Below is a small trained network, with its code and all its weights. Each question gives an input and a class and asks what happens when units are switched off, that is, made to give their printed mean instead of their output.

import numpy as np


def w(rows, s, z=0):
    codes = np.array(rows[::2]) - 128.0
    scale = np.full(codes.shape[1], s)
    scale[-1] = z or s
    return codes * scale


def f(y):
    return np.maximum(y, 0)


def log_softmax(a):
    a = a - a.max(-1, keepdims=True)
    return a - np.log(np.exp(a).sum(-1, keepdims=True))


def net(x, mask):
    res = np.array(x, float).reshape(1, 6) / 4 @ E
    y = f(res @ A[0][:, :-1].T + A[0][:, -1])
    res = res + np.where(mask, y, B[0][:, -1]) @ B[0][:, :-1]
    return log_softmax(res[-1] @ U[:, :-1].T + U[:, -1])


A, B = {}, {}
E = w([
[145,81,79,53,124],'x0',
[133,138,134,124,126],'x1',
[153,163,140,120,125],'x2',
[83,155,128,88,249],'x3',
[141,161,151,112,117],'x4',
[98,85,157,117,127],'x5',
],0.014)
A[0] = w([
[128,147,132,109,170,105],'n0',
[204,136,110,164,143,93],'n1',
[118,177,157,132,108,165],'n2',
[64,93,122,129,79,184],'n3',
[166,96,101,75,108,159],'n4',
[82,159,164,204,112,149],'n5',
[131,160,95,125,90,141],'n6',
[174,88,143,154,68,7],'n7',
[138,114,91,33,79,95],'n8',
[197,87,126,172,7,40],'n9',
[68,119,84,133,143,136],'n10',
[111,146,184,218,132,170],'n11',
[34,153,75,150,84,173],'n12',
],0.012,0.0012)
B[0] = w([
[117,228,170,206,186,175],'n0',
[153,131,133,88,93,154],'n1',
[139,96,113,109,110,164],'n2',
[68,35,178,99,90,166],'n3',
[218,59,57,128,38,186],'n4',
[164,40,20,27,23,194],'n5',
[101,196,115,165,100,156],'n6',
[92,221,181,196,182,193],'n7',
[170,56,117,73,30,202],'n8',
[15,195,218,120,226,250],'n9',
[58,63,158,158,106,164],'n10',
[255,83,71,122,15,202],'n11',
[151,111,157,153,84,148],'n12',
],0.0064,0.013)
U = w([
[254,47,77,66,44,3],'0',
[5,209,175,119,228,253],'1',
],0.0091,0.0002)

Each question gives the input, the list of numbers given to net, and the class t.
The units are the neurons (one row each of A and B). Each row of codes is followed by its name. A weight is (code - 128) times the scale printed after its matrix; where a second scale follows, it is the last column's (A, B and U).
mask holds one flag per neuron, in row order. A switched-off neuron (its flag False) gives its mean, the last column of its row in B, instead of its output. The means were averaged over made-up inputs and are rounded, as every weight is.
A unit's drop is (log p(t) with every unit on - log p(t) with that unit switched off) / (log p(t) with every unit on - log p(t) with every unit switched off).
The circuit of an input: a set's keep is (log p(t) with only the set's units on - log p(t) with every unit switched off) / (log p(t) with every unit on - log p(t) with every unit switched off). Starting from the 12 units with the biggest drops (on a tie, the unit counted first), units are removed one at a time, each time the one whose removal leaves the highest keep (on an exact tie, the one counted first), for as long as the keep stays at least 0.8.
units of the circuit, in order: the units of the circuit, biggest drop first
top k neurons: the k neurons with the biggest drops, biggest first
drop of u: that unit's drop, to one decimal
input [-5,-6,8,-7,-8,-8], class 1: top 2 neurons	(n9, n7)
input [1,-6,6,-8,4,-2], class 1: units of the circuit, in order	(n9)
input [-7,7,-5,6,5,8], class 0: units of the circuit, in order	(n11, n9)
input [-3,3,7,3,-4,7], class 0: top 3 neurons	(n9, n7, n11)
input [-6,-2,4,6,6,4], class 0: top 4 neurons	(n9, n11, n5, n7)
input [-6,8,-4,-8,8,3], class 1: top 2 neurons	(n9, n7)
input [-5,-7,-2,5,-2,-2], class 0: top 4 neurons	(n9, n11, n5, n7)
input [-2,1,8,-8,-8,-7], class 1: drop of n9	0.6
input [-4,-5,7,-8,-5,7], class 1: drop of n9	1.1
input [-4,-4,8,2,-5,-3], class 0: drop of n9	0.3
